Below is a small trained network, with its code and all its weights. Each question gives an input and a target symbol and asks what happens when units are switched off, that is, made to give their printed mean instead of their output.

import numpy as np


def w(rows, s, z=0):
    codes = np.array(rows[::2]) - 128.0
    scale = np.full(codes.shape[1], s)
    scale[-1] = z or s
    return codes * scale


def norm(h):
    return h / np.sqrt((h * h).mean(-1, keepdims=True) + 1e-5)


def f(y):
    return y / 2 * (1 + np.tanh(0.7978845608 * (y + 0.044715 * y**3)))


def softmax(a):
    e = np.exp(a - a.max(-1, keepdims=True))
    return e / e.sum(-1, keepdims=True)


def log_softmax(a):
    a = a - a.max(-1, keepdims=True)
    return a - np.log(np.exp(a).sum(-1, keepdims=True))


def net(x, mask):
    ids = ['Δβθλσφ'.index(c) for c in x.split()]
    T = len(ids)
    res = E[ids] + P[:T]
    u = 0
    for l in range(3):
        q, k, v = (norm(res) @ M[l].T for M in (Q, K, V))
        z = softmax(np.where(np.tri(T) > 0, q @ k.T / 2**0.5, -1e9)) @ v
        res = res + np.where(mask[u], z, O[l][:, -1]) @ O[l][:, :-1]
        u += 1
        y = f(norm(res) @ A[l][:, :-1].T + A[l][:, -1])
        res = res + np.where(mask[u : u + 4], y, B[l][:, -1]) @ B[l][:, :-1]
        u += 4
    return log_softmax(norm(res)[-1] @ U[:, :-1].T + U[:, -1])


Q, K, V, O, A, B = {}, {}, {}, {}, {}, {}
E = w([
[114,54,150,97,145,124,16,142,141,118],'Δ',
[112,175,103,190,157,69,126,195,148,204],'β',
[166,171,116,203,154,152,112,86,188,98],'θ',
[102,179,139,75,158,85,129,37,163,77],'λ',
[255,138,111,97,175,143,177,110,188,51],'σ',
[198,172,128,204,116,39,76,74,155,167],'φ',
],0.02)
P = w([
[130,177,235,94,5,175,71,161,194,151],'0',
[136,163,229,105,56,153,107,155,180,118],'1',
[138,147,200,132,90,124,119,153,165,115],'2',
[133,138,178,143,106,114,127,147,162,118],'3',
[129,127,157,152,117,109,132,147,159,125],'4',
[125,120,151,161,133,105,134,143,147,125],'5',
[123,111,137,163,143,101,138,140,142,127],'6',
[118,106,131,162,157,102,139,131,137,131],'7',
[118,100,118,165,159,105,141,127,133,135],'8',
[120,98,118,173,176,108,137,122,118,135],'9',
[118,91,103,169,177,108,142,117,131,145],'10',
[113,91,102,173,190,109,142,113,121,146],'11',
[110,87,88,173,183,108,145,114,122,158],'12',
[112,84,80,173,192,97,150,115,129,160],'13',
],0.011)
Q[0] = w([
[83,104,64,160,231,59,73,104,153,165],'L0H1',
[173,151,83,102,94,167,48,3,83,132],'L0H1',
],0.0059)
K[0] = w([
[70,75,139,83,188,225,25,139,111,207],'L0H1',
[170,65,148,99,107,111,21,3,85,174],'L0H1',
],0.0035)
V[0] = w([
[136,109,171,157,185,161,28,148,135,109],'L0H1',
[157,214,63,183,140,133,254,61,120,132],'L0H1',
],0.0087)
O[0] = w([
[53,129,85,138,140,58,167,201,170,84,254],'L0H1',
[157,158,253,87,137,152,185,62,116,214,58],'L0H1',
],0.011,0.0072)
A[0] = w([
[64,186,77,100,121,57,125,163,193,135,113],'L0N1',
[71,113,158,237,175,98,86,149,170,88,250],'L0N2',
[161,143,147,174,130,204,120,179,141,149,86],'L0N3',
[57,133,255,64,25,145,134,225,56,217,20],'L0N4',
],0.008,0.0016)
B[0] = w([
[144,159,202,129,180,164,65,88,10,136,217],'L0N1',
[153,149,115,63,67,153,161,101,170,197,250],'L0N2',
[135,159,134,40,160,149,186,83,211,153,134],'L0N3',
[255,129,122,48,228,58,90,46,173,201,128],'L0N4',
],0.0099,0.013)
Q[1] = w([
[112,64,198,87,100,172,137,53,108,77],'L1H1',
[104,213,142,169,206,25,243,1,196,172],'L1H1',
],0.0081)
K[1] = w([
[203,163,228,103,116,125,137,93,156,171],'L1H1',
[90,6,138,185,147,149,186,88,99,166],'L1H1',
],0.011)
V[1] = w([
[188,68,209,188,139,94,125,166,93,152],'L1H1',
[90,66,136,1,96,90,140,166,32,123],'L1H1',
],0.0074)
O[1] = w([
[217,245,130,33,33,101,62,189,137,115,30],'L1H1',
[154,200,178,130,184,136,96,120,231,197,4],'L1H1',
],0.012,0.0049)
A[1] = w([
[91,161,2,130,84,131,210,198,156,40,191],'L1N1',
[77,180,98,243,90,237,80,54,140,127,254],'L1N2',
[141,116,36,200,220,183,199,214,246,4,57],'L1N3',
[82,42,29,175,108,81,33,237,196,170,175],'L1N4',
],0.0062,0.0028)
B[1] = w([
[172,143,153,35,131,116,128,254,82,204,230],'L1N1',
[56,117,81,85,69,52,161,100,153,51,244],'L1N2',
[70,195,127,217,150,193,132,85,74,164,254],'L1N3',
[216,207,168,127,160,143,66,110,254,109,241],'L1N4',
],0.01,0.0064)
Q[2] = w([
[33,135,184,36,226,153,85,92,96,117],'L2H1',
[126,129,158,56,52,185,255,69,195,146],'L2H1',
],0.012)
K[2] = w([
[117,193,120,248,156,148,143,89,212,136],'L2H1',
[145,62,115,168,160,105,187,68,46,168],'L2H1',
],0.014)
V[2] = w([
[131,76,34,77,127,198,121,160,253,201],'L2H1',
[110,59,168,197,82,88,123,93,159,190],'L2H1',
],0.0065)
O[2] = w([
[102,103,167,62,92,32,234,188,76,93,85],'L2H1',
[114,132,55,41,70,19,8,167,181,130,3],'L2H1',
],0.012,0.0013)
A[2] = w([
[221,6,184,79,149,163,115,119,182,97,88],'L2N1',
[111,74,145,225,162,98,165,186,112,64,96],'L2N2',
[198,86,168,119,196,160,96,118,103,203,3],'L2N3',
[111,74,109,129,77,83,55,155,198,110,108],'L2N4',
],0.013,0.0061)
B[2] = w([
[111,175,7,164,79,135,68,43,78,105,143],'L2N1',
[153,152,56,170,130,100,148,85,161,135,253],'L2N2',
[130,121,106,160,122,107,144,117,144,51,201],'L2N3',
[186,106,152,115,103,161,129,118,49,183,234],'L2N4',
],0.018,0.0041)
U = w([
[143,112,76,164,79,157,92,158,80,157,254],'Δ',
[100,153,155,128,179,149,151,194,135,174,188],'β',
[62,115,107,197,117,189,77,84,195,105,74],'θ',
[95,94,92,139,73,81,205,132,86,51,143],'λ',
[173,124,150,155,185,218,204,137,89,106,108],'σ',
[244,130,141,82,140,85,180,80,229,82,28],'φ',
],0.011,0.0027)

Each question gives the input, a string of symbols that net reads in full, and the target symbol t.
The units are the heads (2 rows each of Q, K, V and O) and the neurons (one row each of A and B). Each row of codes is followed by its name. A weight is (code - 128) times the scale printed after its matrix; where a second scale follows, it is the last column's (O, A, B and U).
mask holds one flag per unit, layer by layer, with each layer's heads first. A switched-off unit (its flag False) gives its mean, the last column of its rows in O or B, instead of its output. The means were averaged over made-up inputs and are rounded, as every weight is.
A unit's drop is (log p(t) with every unit on - log p(t) with that unit switched off) / (log p(t) with every unit on - log p(t) with every unit switched off).
The circuit of an input: a set's keep is (log p(t) with only the set's units on - log p(t) with every unit switched off) / (log p(t) with every unit on - log p(t) with every unit switched off). Starting from the 12 units with the biggest drops (on a tie, the unit counted first), units are removed one at a time, each time the one whose removal leaves the highest keep (on an exact tie, the one counted first), for as long as the keep stays at least 0.8.
units of the circuit, in order: the units of the circuit, biggest drop first
most important unit: the unit with the biggest drop
top k neurons: the k neurons with the biggest drops, biggest first
top k neurons in layer l: the k neurons of layer l with the biggest drops, biggest first
input β λ λ θ θ φ λ θ θ, target λ: top 2 neurons -> (L0N1, L0N4)
input λ λ θ Δ σ, target σ: top neuron -> (L1N3)
input θ σ φ θ, target σ: top 3 neurons in layer 0 -> (L0N2, L0N3, L0N1)
input φ θ φ λ σ θ θ φ θ β β β, target φ: units of the circuit, in order -> (L0H1, L2N3, L1N3)
input θ θ β θ, target φ: top 3 neurons in layer 0 -> (L0N1, L0N2, L0N3)
input λ φ β θ θ σ φ β λ λ β, target θ: units of the circuit, in order -> (L2H1, L0H1, L1N1)
input φ λ θ φ θ θ θ θ λ θ φ λ θ, target Δ: top 2 neurons -> (L1N2, L1N4)
input θ Δ θ λ λ Δ, target λ: units of the circuit, in order -> (L2H1, L0N2)
input θ σ θ φ β θ, target Δ: top 3 neurons -> (L0N1, L2N4, L1N2)
input β θ σ θ λ, target θ: top 3 neurons -> (L0N1, L1N1, L2N4)
input λ φ λ θ θ σ θ, target σ: units of the circuit, in order -> (L2H1, L1N1)
input λ λ φ θ β σ β σ β θ β, target λ: top 4 neurons -> (L2N3, L0N1, L1N4, L1N3)
input φ θ θ θ σ Δ β σ, target σ: top 3 neurons -> (L0N1, L1N3, L0N2)
input λ θ θ σ λ λ, target θ: most important unit -> L1N2
input β β φ σ θ β θ θ θ φ θ λ φ σ, target λ: top 2 neurons in layer 1 -> (L1N1, L1N4)
input β λ θ θ β φ σ β λ β, target θ: top 2 neurons -> (L1N1, L0N2)
input θ θ λ β λ β φ σ φ θ φ, target λ: top 4 neurons -> (L1N1, L0N1, L1N3, L1N4)
input σ λ λ φ λ β σ λ β φ, target θ: top 4 neurons -> (L0N2, L1N3, L0N1, L0N3)
input θ φ σ β φ, target σ: top 3 neurons in layer 0 -> (L0N2, L0N3, L0N1)
input θ θ φ θ β θ θ θ θ θ φ, target λ: most important unit -> L1N1
input φ σ λ φ θ, target λ: top 2 neurons -> (L0N1, L1N4)
input β θ σ φ β θ β, target λ: top 3 neurons -> (L2N3, L0N1, L1N3)
input λ λ φ β Δ Δ, target β: top 3 neurons -> (L1N4, L1N3, L1N1)
input λ σ θ φ θ θ φ λ, target σ: top 4 neurons -> (L1N3, L0N2, L1N2, L0N1)
input θ φ θ θ σ θ σ Δ θ θ Δ, target λ: top 3 neurons -> (L0N2, L0N1, L1N4)
input β σ θ σ λ θ λ θ β, target σ: top 2 neurons in layer 2 -> (L2N2, L2N1)
input θ σ Δ θ θ λ θ λ φ θ φ β β, target β: top neuron in layer 2 -> (L2N2)
input β λ σ θ β λ θ θ β σ θ λ λ β, target σ: top 2 neurons in layer 0 -> (L0N2, L0N1)
input λ θ φ β β λ φ λ, target Δ: top 2 neurons in layer 1 -> (L1N2, L1N1)
input λ β σ θ λ φ λ φ, target θ: top 3 neurons in layer 0 -> (L0N3, L0N2, L0N1)
